Below is a small trained network, with its code and all its weights. Each question gives an input and a class and asks what happens when units are switched off, that is, made to give their printed mean instead of their output.

import numpy as np


def w(rows, s, z=0):
    codes = np.array(rows[::2]) - 128.0
    scale = np.full(codes.shape[1], s)
    scale[-1] = z or s
    return codes * scale


def f(y):
    return y / 2 * (1 + np.tanh(0.7978845608 * (y + 0.044715 * y**3)))


def log_softmax(a):
    a = a - a.max(-1, keepdims=True)
    return a - np.log(np.exp(a).sum(-1, keepdims=True))


def net(x, mask):
    res = np.array(x, float).reshape(1, 8) / 4 @ E
    y = f(res @ A[0][:, :-1].T + A[0][:, -1])
    res = res + np.where(mask, y, B[0][:, -1]) @ B[0][:, :-1]
    return log_softmax(res[-1] @ U[:, :-1].T + U[:, -1])


A, B = {}, {}
E = w([
[143,162,157,170,131,102],'x0',
[203,133,115,128,181,180],'x1',
[115,254,170,82,118,197],'x2',
[176,157,152,180,138,117],'x3',
[131,133,143,144,130,132],'x4',
[129,131,167,162,177,150],'x5',
[180,108,202,119,105,103],'x6',
[141,139,194,166,155,140],'x7',
],0.0073)
A[0] = w([
[68,84,74,254,95,77,200],'N0',
[177,70,195,180,189,77,238],'N1',
[170,192,240,118,130,132,231],'N2',
[216,226,147,37,125,163,104],'N3',
[53,131,45,111,119,116,219],'N4',
[204,182,169,23,101,225,82],'N5',
[122,173,114,63,137,165,135],'N6',
[122,33,47,173,126,112,254],'N7',
[171,124,66,90,116,203,168],'N8',
[164,100,220,175,54,96,77],'N9',
[81,6,131,224,24,82,244],'N10',
[176,176,98,201,208,162,136],'N11',
[140,130,197,100,83,92,90],'N12',
],0.0077,0.0018)
B[0] = w([
[122,125,148,101,181,96,216],'N0',
[171,98,128,56,91,132,228],'N1',
[59,147,118,67,132,150,236],'N2',
[85,134,193,125,147,135,212],'N3',
[161,206,143,146,168,180,203],'N4',
[81,165,191,121,158,92,212],'N5',
[2,122,148,169,117,145,164],'N6',
[204,87,204,141,190,122,231],'N7',
[138,153,148,179,143,99,165],'N8',
[122,77,103,127,142,124,183],'N9',
[122,89,163,54,175,139,255],'N10',
[131,130,121,149,102,134,189],'N11',
[113,104,184,119,108,173,155],'N12',
],0.0083,0.0053)
U = w([
[115,170,166,93,241,55,125],'0',
[176,82,103,254,204,131,179],'1',
[66,188,39,108,57,185,213],'2',
[43,166,110,166,123,135,8],'3',
[81,17,121,114,108,45,45],'4',
[201,96,94,59,85,123,107],'5',
[53,134,132,145,77,145,149],'6',
],0.0076,0.0018)

Each question gives the input, the list of numbers given to net, and the class t.
The units are the neurons (one row each of A and B). Each row of codes is followed by its name. A weight is (code - 128) times the scale printed after its matrix; where a second scale follows, it is the last column's (A, B and U).
mask holds one flag per neuron, in row order. A switched-off neuron (its flag False) gives its mean, the last column of its row in B, instead of its output. The means were averaged over made-up inputs and are rounded, as every weight is.
A unit's drop is (log p(t) with every unit on - log p(t) with that unit switched off) / (log p(t) with every unit on - log p(t) with every unit switched off).
The circuit of an input: a set's keep is (log p(t) with only the set's units on - log p(t) with every unit switched off) / (log p(t) with every unit on - log p(t) with every unit switched off). Starting from the 12 units with the biggest drops (on a tie, the unit counted first), units are removed one at a time, each time the one whose removal leaves the highest keep (on an exact tie, the one counted first), for as long as the keep stays at least 0.8.
units of the circuit, in order: the units of the circuit, biggest drop first
unit that matters most: the unit with the biggest drop
top k neurons: the k neurons with the biggest drops, biggest first
drop of u: that unit's drop, to one decimal
input [2,-5,-1,3,5,-5,-6,-7], class 0: top 2 neurons : [N0, N4]
input [1,-7,-1,8,4,-2,-7,-6], class 0: units of the circuit, in order : [N0, N4]
input [7,-8,-3,-3,-7,2,-3,-6], class 0: top 3 neurons : [N4, N0, N10]
input [-4,-3,-3,-4,-2,-1,-4,-2], class 0: units of the circuit, in order : [N4, N7]
input [3,-1,-3,-1,5,5,8,5], class 4: top 2 neurons : [N9, N4]
input [5,0,3,4,7,-4,-5,8], class 2: top 2 neurons : [N7, N2]
input [6,4,0,6,3,-2,2,8], class 5: unit that matters most : N1
input [-5,5,6,-1,-7,1,-8,-6], class 3: top 3 neurons : [N6, N8, N5]
input [8,4,2,-5,-6,5,-4,5], class 3: units of the circuit, in order : [N7, N10, N0]
input [-2,6,4,5,-3,-2,-8,-8], class 3: top 2 neurons : [N6, N8]
input [6,-5,-1,4,7,1,8,6], class 4: top 3 neurons : [N9, N4, N1]
input [3,6,5,-2,8,-3,-1,7], class 3: top 2 neurons : [N7, N10]
input [-6,6,5,-8,1,1,-6,-6], class 3: top 3 neurons : [N6, N8, N5]
input [1,-5,-2,6,-3,-8,-4,-2], class 0: unit that matters most : N0
input [1,7,-5,-8,3,2,-4,1], class 1: drop of N7 : 0.2
input [2,6,3,-7,5,7,-7,5], class 3: drop of N10 : 0.1
input [-6,0,1,-1,-3,4,-2,4], class 2: drop of N10 : 0.2
input [-8,-8,-8,4,-4,3,-5,-7], class 0: drop of N0 : 0.1
